[  56   50  158  -67   -9  -96  302   11   83  106 -225  276 -161  112
  -62   78  -35   27 -243 -102 -238   73  111   21  -46    4  -42 -187
  125  -24   78  -96   69   25  132   58 -167 -158   15  -87 -218  -73
    8    5   23  -21   69 -188  -98  -41    7 -111  107  -81   54  174] : (77)
[-314   52   14   43   94   49  -33  -93 -248  127 -107 -180  -50  -13
  171 -113    7  165   36   70  -48  172   25  -81  148   62  151  -13
   18   61  -53   23   81  108   72  -19  -71 -144  -63  -59 -181   52
  -84 -135  -90 -225  135  197   87   26 -104  127  -15 -170  -79   96] : (56)
[ 201  555   45  189   40  333 -226  -29   11 -309  119 -188 -176  101
 -123 -127   29  -23  -56  -26  116   -7  -47 -127   53 -107  -14  -56
  125  125   32   14  183   26   49 -164  -94  -30  184 -217  125 -132
   66  -74  110 -252 -242  241  -12   20 -129  -51  119  -11   42 -159] : (71)
[-137  312   76 -118   37   20  -53   40  -73 -188 -319   16  167  -47
  259  -54   -3 -120  210   46  -95   85   60   79  172   50  132   95
  -13   20  127  294   10  -38 -138    5  -41  -51 -179 -118  -22   22
   73  124   56  -80  -30  -36 -111  -50 -154   71   50   -1   71  -86] : (63)
[-129   65  175   30   38 -129  153 -140  -45  -69  -69  -50  -56   80
   63   23 -171  -93 -368  128    8  -67   11  -11  -55   81  105 -130
   38   -1 -160  -61   69  206 -187   11  251   53   87 -183  103   18
  -37   52   84  230   97  157  -48  258  -17   23  -23  -73   37  122] : (79)
[ 122  -86 -110  221   -9   60 -113 -229 -188  -94 -125    9  -61   39
 -110  -89 -130   36  -57   59  -96 -238   63   -7 -277   -3   84   42
   25  -59  -18 -125 -115   41  -98    7   46 -136   76  -82  -72  -38
 -101  -11 -163    1   82  136  -19   36   91  -23  -44  -46  -50  -40] : (54)
[  42 -110  -30   11 -134  -73  310   62   34   45 -240  240 -186  -67
  -97  146 -172   78  -52    4 -216   34   98   11  -28    9 -138  -62
  -58  -53  -32  -39  -71 -101  -77   97   -2   25  -85   46 -196  -69
  128  -14  -83   38  209 -158 -158  -47  -41  -83   53   19  -34   62] : (77)
[ 167  -72  -60  265  -66  191 -102 -237 -161 -149 -124    6  -33   66
 -180 -153  -91   18 -159   99  -14 -241  -27  -38 -197  -15   98   -4
  116    7  -23 -142  -66  127    8  -41   45 -127  186  -77 -179  -33
 -155  -44 -202  -10  -46  170   -9  101  -22   47  -80   -8  -29  -14] : (85)
[-278 -250 -171   -6 -108   46 -185 -146 -185   32 -137  -41  -97 -143
  118 -372   49    0  233  242  -26  271  172 -189  -24  160 -143   -5
 -235  143 -171   -2  -16   78   80   48   35   98 -194  107   -7  102
 -109  -19  -38 -282  163   50   96  -24 -202  165   50  -99  -34 -327] : (77)
[-135  121  113  -22   83 -134  123  -68  -58  -41    4  -50 -137  124
  -28   63 -188  -51 -363   29    3 -110   58  -42 -147   23   53 -221
   62   -6 -246 -129  181  253 -158 -136  100  -48   54 -137  186  -39
 -114    0   14  155   57   90  -57  257  122  -61   10  -35    5  162] : (63)
[-170   21   83  -20   17 -123  292   18  -15   41   87   23 -281  155
 -106  -99   14  109 -193  161 -234   16  -25  167   95   60   52   93
  -39  -14  -82  -86   47   54  -93   27   23  -73   89   39  -41  -51
    7   50  -66 -165  113   43 -126  -55   47  138 -171  214   50  146] : (79)
[ -44  300 -142  137  -73  182   13  111  -74  -27  -25 -246 -162 -133
   89  172 -130  123 -103 -164  -33  -50   61  201  -71  -14  141   58
   28  -55   52  134    0 -118 -157  -42  281   39   47   63   87 -131
   78   41  361 -137   24  103  -57  176  -56    4   79  133  167  -10] : (54)
[ 143  528   52   99   39  302 -328  -43   13 -307  172 -144 -149  120
 -127 -237   19  -96  -32  -44  149  -16   51 -186  -87  -88  -73 -190
  126  150    1  -50  256    5  125 -186 -163  -31  105 -199  203 -113
  -26  -43  198 -242 -284  176   67   -6  -79  -37  238  -59   76 -252] : (63)
[-277 -190 -219    1  -21   49 -166  -92 -192   75  -32  -47  -31  -71
   15 -268  -23   -2  247  195  -52  205   80 -188   72  130  -37   -9
 -126  135  -92  -28  -41  -21  115   87  -69   92 -229   92  -39   97
  -33 -117  -43 -211   47  199  160 -105 -138  122   46  -55  -17 -176] : (64)
[-152   -6 -108  -64  135 -215  151   28  -38  -31   73   34 -223  161
 -106  -71 -221  -39 -163   13 -110  -83   21   42  -95  109  -34 -174
  -42  -84 -201 -116   96  191 -163  -39   27  -72  -74   40  167  -32
   -9  -10  -63   19   33   45 -123   52  187  -22 -106   74   81  105] : (58)
[ -48  -84 -132  -50  -85 -118 -156 -176 -232  -96  -32  169  -68   58
   94  -99  -51   54 -297 -110  116  -88  265  245 -186 -113  168   24
   64  -80   -1  -69   23  -63  137   21   94 -361  144  113    0  179
 -191  149   60  -79  -65  140  -27   89  -84 -149   -6 -127  -48   60] : (76)
[-107 -104 -116 -126  -34 -160 -131 -118 -165  -26   30  136   33  -33
   16   20  -29   53 -334  -64   83  -18  237  211  -82 -138  156   52
   11   -6  -58  -66  -14 -135  118   62  112 -154   47  103   -5  110
 -112  139   80  -59   37  148   23   84  -89 -222   46  -60  -12   36] : (72)
[-227 -177 -316   23 -179   66  -91  -49 -201  178  -17  -34  -36 -102
  -17  -58    4   37   92   98  -64  173   83  -65  111   45   49  121
 -135  131  -53   11   -2   37  122  -30   42  120 -143  185    5   63
  -54 -149  -36 -262   57  129  128   52 -157   -3  -28  121  -64  -19] : (85)
[ 150 -222 -208  212  -64   77  -13 -191 -134  -36 -218   70   40  -18
 -142 -166 -217  -20  -34   47 -158 -183   18   -9 -238   68   26   32
  -71  -45   21 -108 -170   61  -78   84  200   33  -25   47 -116  -75
  -25  -44 -137   23  129  -47  -19   39   26   80 -110   24   80  -81] : (64)
[-294   96  111  -93  235  -39  -54  -80  -97  -20 -318 -115  100 -122
  291 -155   57   66  -38   55  -48  214   44  -38   94  139   90 -112
   59   29  -31  145   11  139   -9   89    6 -115 -147 -169 -251    4
  -30   53   -5 -160  213   48  -11   43 -142   96    9 -221   88  -66] : (56)
[ 110  399 -120  186    0  245  -74   27  -33 -166  -25 -216 -177  -91
    1   50  -58  103  -62  -97    8   23   12   11  -24  -98   21   77
    4   22   15  100   59  -52 -108  -97  177   40   84  -70  160 -176
  155  -27  186 -241   31  110  -83  107  -93  -60   53   62   90 -125] : (72)
[-227  -43  -77 -128   63 -197  186   60  -33    2   95   53 -248   91
 -113 -129 -130   43  -86  103 -190   -6   95   79  -83   59  -66  -33
 -128  -24 -215 -116   75    9 -149   -2   37  -23  -98  130  167  -45
    0   51  -27 -100  138  -51 -105  -55  150   80  -89  185   83   22] : (85)
[-180   56  235   -9  -35 -138   45 -166  -36  -72  -53  -31  -41   71
  146  -14 -114 -197 -235  156  -46 -109  116   31 -173  154  159 -118
   11    1  -61   11   41   71 -181   90  202  104   66 -188  104   94
  -90  171  305  238   70  139   -4  213   -5   46  141  -91  125  -16] : (85)
[-249  -38 -111   77  -24   97 -119 -114 -241   72  -12  -93  -98   51
   52 -194   27   48  140  130  -32  131    5 -127  139   82  115    3
  -12   95  -31   12   88  118  154  -39 -157  -88  -39   17 -128  124
 -104 -161 -112 -266  -28  252   95   -8 -128   93   -5  -91  -80   20] : (63)
[-285  244  135 -123  199  -13   40   78 -122   36 -336 -131  165  -73
  299   87  -40   44  -12  -94  -99   89   34  132  141   98  240  -91
  127  -31   57  212   17   80  -74    7  -40 -162 -166 -114 -242  -27
  -55   67   84  -40   50   21  -42   83  -65   67   69 -126  127  121] : (63)
[-241  -80 -251   76 -168   59  -16  -37 -270  267  -48 -107  -99  -33
   80   26  -10  103   79    6 -113  139   81   22  121   53  149  146
 -112   61    2   31   40  116   79  -93   29  -15  -84  156  -10   52
 -102 -170  -33 -274   64  118   98  100  -93   18  -53   73 -104  131] : (63)
[ -66 -154 -251   30   24 -108   29  -23 -270    0  -72   54  -10  -65
  -16  200 -235  177 -124  -82  -48 -157  136  287  -97 -149  224  174
   -3 -149  -57  -48 -209 -255 -109   98  157 -197  -23  167  -23   42
    8   86  -35   73   64  245  -69   16   49 -149  -25  -14  -28  144] : (56)
[-327  135  160    1  206   69  -42  -66 -193   31 -118 -200  -18  -22
  129  -48   43  143   34  110  -54  123  -13 -141  119   19  170  -98
   87   76 -122   56  127   94   48  -58 -210 -133  -50 -172 -245   14
  -93  -80 -110 -187  140  215   32   40  -52   71  111 -225  -32   47] : (76)
[-195  -17  169  -33  -73 -188   52 -164  -35  -71  -80   58  -21   83
  204  -61 -139 -266 -149  116  -90 -116  124   89 -192  204  191 -116
  -38  -64   36   92   37   42 -147  149  204  112   21 -121   78  154
  -49  215  376  214   63   68  -51  185  -15   43  168 -121  204  -55] : (58)
[ 124 -218 -237  188  -34   77   -4 -169 -160  -34 -210   93   45   -4
 -142 -126 -222    4  -35   10 -156 -193   16   16 -235   19   85   36
  -20  -64   32  -95 -155   10  -28   78  149  -33  -18   75 -120  -49
  -22  -42 -124   12   84   -7  -31   29   42   46  -87   10   97  -32] : (72)
[-304   35  -30    9  105   -4  -96  -90 -233  168  -91 -148  -48   13
  171 -143  -21   92  127   32  -93  164   89  -99   69  130  101  -66
  -11   50  -10   -5   49   84   68   23 -124 -127 -159  -59 -118   55
  -94 -133  -22 -196  104  163  142  -43  -33  103   39 -184  -56   45] : (64)
[-136   43  -38  -13  134 -218  252   -3  -68   47  -69  -40 -131   82
   11  142 -288    9 -314  -46  -99  -72   21   62  -65   67   73 -127
  -15  -92 -188  -73   57  214 -248  -24  221  -31  -33  -36  162  -53
   29  -37   -5  168  155   46 -115  214  145  -66 -124    7   54  248] : (54)
[-112  -33 -134   80 -219  130 -177  -79 -135  108   87 -103  -63  -49
 -106   29  133   -6  -84  141   24   84   53  -37  128   26   61  102
  -33  184  -68  -38   15  133  105 -118  -18  131   28   22  -32    5
 -164  -89  -36 -224  -64  264  149  138 -172  -94   29  163 -130  -23] : (77)
[-149 -116 -173  158 -163  148 -167 -111 -176   52    6 -160 -128  -77
  -44 -114   80   26  119  257   -5  134    8 -115  156  129  -10  125
 -107  161 -107  -13  -86  127    6  -15    9  133  -26   22  -75   52
  -93 -120 -127 -220    3  326  119   44 -200   57  -53   92 -144 -116] : (71)
[-212 -153 -129  -80   26 -122  218   75   -8  -64   41   30 -235   -8
 -155 -147 -128   65 -110  198 -136   31   20   77  -10   75 -110    2
 -142    7 -288  -92  -21   16 -172   44  157   77  -73  190   89  -49
   40   70  -75  -82  138   10 -144  -12   30  136 -154  244  117  -51] : (54)
[ 176  450  -96   95   48  224  -72   40  -54 -214  -10  -55  -37  107
  -48 -134 -154  -47   87 -127    8   76  -23  -50  160 -134   20   44
  -41   72  107   71  137  -72   50  -75   10   -5    2  -25  197  -85
  204 -116   99 -195 -193   39  -52  -67 -139    2   41  -36  112  -72] : (85)
[ 133  535  -75  112   47  266  -91  102  -74 -128   71 -185  -83   59
  -72    2 -159   58    6 -195   32   17   23   -9   75 -164   30    3
   30   67   58    0  145 -111    1 -153   20  -27    2  -38  227 -184
  126 -122  173 -182 -180   90   23  -19  -52  -11  108   23   69  -17] : (64)
[  96 -107   12  170 -253  104  145  -76  -54  -18   -5   95  -32   47
 -248 -150 -244   -5  -72  101 -131 -175  -33  -17    3   32  -14  -12
 -155   38    8 -109   40   -4  -38   24  129  185   58   99 -274  -54
   11 -130 -159    7  150 -173  -30   20  -92  173  -67  109   -3   28] : (71)
[-219  102  238   32 -114  -64   87 -116  -91  -56  -19  -54  -57   78
  154   87 -106 -150 -191  131  -63 -182   76  112 -141   93  288  -49
   50  -36   -4   84   89    8 -164   16  153   65  123 -143   48  105
 -103  176  329  192   22  173  -43  242   -5   57  188  -41  116   62] : (58)
[ -77   20  -50  -38  -44  -83 -125 -113 -254  -23   52   54  -35   37
   23   50  -72  143 -325 -103  101 -131  246  250 -154 -188  197   54
  101  -55  -48 -145    8 -146   65  -39   67 -322  112   55   25   65
 -199  115   42  -20  -41  217   48   70   -6 -142   49  -69 -121  142] : (79)
[-182  282   99   43 -111  138 -127   28  -50 -108  136 -185 -110   -1
   45   78  -42  -71 -117   22   29 -203   96  140 -173   67  219 -105
  186    9   40   67   71 -155  -86  -31   44   35   93  -76   34    7
 -127  154  460   27 -180  285   64  144  -12   53  271  112  160  -50] : (71)
[ -75   15 -129  -57   16 -177  -26  -78 -140  140   72   68   65   65
    3  231  -13   41 -433 -182   -5  -28   71  276  133  -88  339   94
   92  -37  111   13   14   30  139   42   72 -138  104   30 -117   78
  -41   -7   61  -82   -6  220   24  164  -59 -337  -60    1    5  315] : (72)
[  65 -133    2   91 -274   -3   63 -113   14 -116  -43  184 -121  -66
 -158 -211 -170   -7  -14  184  -74  -54   97 -103  -65   57 -214  -38
 -202   44  -45  -91    3 -101  -92  108  126  195  -26   25 -194  -17
   87  -43 -137  -21  281 -176  -47  -72 -152   99  -15   50 -103 -162] : (56)
[-175 -124 -203  109 -241  157 -199 -121 -175   80   -3 -133 -116 -132
   -9 -170  126   53   52  234   34  185   94  -99   90   99  -57  133
 -108  192 -106  -42  -53  104   60  -45   89  123  -43   70   -4   30
 -139  -86  -58 -283   32  237  168   62 -241   88  -53  144 -157 -156] : (56)
[ 133  565   32   66  -50  199 -120   26 -105 -175  -12  -92  -32  147
   70 -163 -102  -47  107 -114   29   68   80   33  177  -94   27  101
  -51   88  158   54  147  -61  -19 -121   16  -90    3  -74  243  -70
   85  -68  126 -172 -227   13   21  -94 -152   99   23    0  -20  -30] : (64)
[  57   39   78   77 -223   68   85  -18  -47  -68  108  180  -74  174
 -249 -140 -254  -50  -62   16  -35 -204    3  -36   29    4   -9 -188
    3   20   57 -136  170  -62   84  -22 -131   11   50   46 -281   23
  -30 -146 -117   41  -70  -74    5  -69  -68   99   59   18  -63  118] : (58)
[-251   39  156  -62  212  -43 -157 -121  -75  -25 -261 -130   19  -66
  264 -272   70  -32   66  101  -55  205   97  -92    6  256  -15 -201
  -16   47  -52   81  -21  188  -10  125  -68  -62 -158 -196 -236   27
 -108   83   45 -139  153   65   36   -3 -109  117  105 -300  102 -219] : (77)
[  18  379 -135   13   13  169 -184   47  -13 -119   66 -102  -97  -10
    5  -85  -94  -24  -80 -208   46    1  134    8 -162  -49   13 -143
   85   33   75   26  160 -110   75  -73   60  -17  -28   -3  207 -109
   39    2  382 -204 -130   28   49   45  -33  -48  193   17  199 -141] : (72)
[-118 -172 -218 -110  -42 -171  -49  -89 -247   13  -52  179    8  -28
   49   52 -142   91 -209 -126   -8  -75  270  249 -187 -172  195   94
  -34  -92  -47  -53  -30 -200   77   47  123 -230   -9  205   59  120
  -94  131   70  -38   69   61  -36   61    6 -188   47  -72    8   81] : (71)
[-122  389  -60    0  -71   76 -128   64  -69   39   69 -177 -134  -36
  155  100  -74   27 -142 -253  -31  -93  228  194 -260   16  158  -84
  111  -51  136   65  131 -139  -52  -77  137  -70   -9  -11  197  -96
  -68   92  539 -139  -41   31   76  133   63  -37  224   83  165   -7] : (64)
[ 122 -161 -155  179  -88    0   63 -204 -143   97 -203  100   62   34
  -92 -121 -253  -22  -58  -55 -256 -190   57  -12 -259   52   87   26
 -136  -68  102  -91  -34   93  -58   39  194   43  -46   34  -99  -90
  -12 -112 -101  -13  270 -247  -10   71  100   52  -93   -6   72   35] : (72)
[-274   20  -58 -223   91 -231  118   33  -45   -5  169  141 -186  167
 -128 -187 -125   -3 -116   49 -155  -32  139   15 -140   -8  -27 -127
  -45   -2 -179 -151  223  -28  -11  -58 -100 -106 -124  105  217   -6
  -41   20   -1 -122   77  -86  -44  -90  196   39  -17  142   76   67] : (72)
[-239  -22  -10   98   80   56 -171 -145 -190   46  -80 -206 -124  -60
   94 -177   62   78  208  232  -78  167   60 -194   51  154  -17   11
  -80  106 -123  -15  -59   85  -49   45 -111    3 -119 -138  -97   27
  -70  -84 -110 -202  158  281  111  -60  -69  100   45 -144 -112 -158] : (72)
[  23    8  188  -46   11  -56  317  -20   88   55 -205  238 -186   47
 -129   74   40   79 -201   63 -278   98   76  -60  -46  -64  -59  -72
   73   37  -32  -95   49  -38   83   49 -168  -64   39 -115 -186 -105
   50   27  -56  -79  191 -143 -129  -59    8  -92  110  -23   35   79] : (71)
[-244  -79 -116   81 -106  142 -113  -43 -239  120  -26 -158  -96   -8
   51 -175  -15   55  119  112   11  143   53  -46  131  134   45  -20
  -53  111  -80  -39    0  116  105  -36  -36  -20  -75  104 -112   75
 -176 -113  -29 -192  -92  239  146   29 -169  173   18  -35  -62  -25] : (58)
[ -75  448   40  -70   22    3  -13   26 -145 -148 -209   38  118   77
  228   16  -79 -103  278  -42 -161   25   64   61  175  -84  218  202
  -76  -13  200  287  137 -101 -135  -87 -103 -100 -145 -121  154   23
  154   15   32 -127  -12  -75 -128  -87  -49   -3   54  -15   -4   43] : (63)
[ 143 -113  -86  190  -40   79 -132 -252 -132  -93 -136   67    5   52
 -157 -195 -130  -61  -28   84 -127 -232   64  -99 -322   35   27  -32
   -6   -9    2 -142  -61   77  -40    3   22  -36   25  -89  -75  -57
 -114  -30 -144   -4   90    2   17   25   88   20   -2  -35    9 -117] : (85)
[-261   89  175  -92  -90 -178  102 -140  -96   28  -56   44    5   96
  237   -9 -155 -149 -307   -8  -48  -94  179  114 -182   83  262 -120
   36  -36   35   43  182   37  -57   36  235  -12   52  -71  124  135
 -108  132  383  161   88  -20    9  246   -8   55  118  -86  142  140] : (72)
[-166   -5  193 -160   20  -74  298   86   37  131    6  118 -170  102
 -168  -71    5   83 -159   97 -292   77  124   82  -43  -16  -32  -50
  -16   78 -114 -187   59 -121   60   35 -110  -15  -43   75  -50 -121
  -73   95   82  -97   86 -149  -18 -127   83  138  107  139  147   50] : (54)
[-226  -75   94  -22  -72 -186  140 -175  -55  -58 -144   73   -2    0
  208  -22 -145 -180 -149  164 -126  -52   88   52 -129  134  212    4
  -79  -47    6  135   19  -10 -166  171  292  154   12  -81   78  154
   58  163  291  167  213   41  -92  191  -60   48   70  -72  180  -17] : (72)
[-182   65   -8 -112   77 -111   46   27  -17 -111  176   17 -230  161
 -175 -182 -116  -24 -222   98    0  -72   65   -3  -99   54  -84 -215
   45   33 -263 -192  165  124  -61  -96  -48  -92   -7   33  158  -25
 -122   22  -38  -31  -82   97  -34   20  111   57  -51  141   42   35] : (71)
[-242  -40   13 -103   12 -214  201   16  -35   72   74   10 -298   33
  -67  -94  -29  106  -60  173 -278   29  161   86 -136   55  -90   84
 -206   -8 -217 -122   38  -29 -227   -1   68   21  -90   65  190 -102
  -13  103  -13 -159  314 -104  -93  -72  177   95  -58  210   15  -39] : (64)
[-301  -54 -160  -31    2    9 -179 -121 -231  127   13  -22  -64   38
   63 -222   13   10  190   85  -70  164  121 -192   23   68   62  -50
  -44  108  -25  -26  129   32  197  -23 -211  -73 -168   26   -6  125
  -98 -164  -35 -278   32  155  165  -75  -49   36   82 -113  -71  -30] : (85)
[-132 -128  -20  -58   94 -195  118 -118    6  -81 -113   52  -65   34
    5 -150 -225 -155 -262  124  -29   20   61  -89 -145  158  -75 -218
  -80    9 -240  -95   22  220 -148   88  264  123  -75  -41  173   22
    5   51   64  178  133   13  -64  179   11   26  -52  -66  155  -54] : (54)
[  31  123  212  -49   55   22  283   48   75   42 -102  215 -152  134
 -236  141   -6   76 -250   -8 -192   15   12  -85   12 -115   -2 -203
  248   57  -27 -157  123  -40  179  -36 -336 -150   62 -138 -243 -112
   -9  -59  -84  -18  -31  -10  -63  -65   36 -121  165  -21   11  213] : (76)
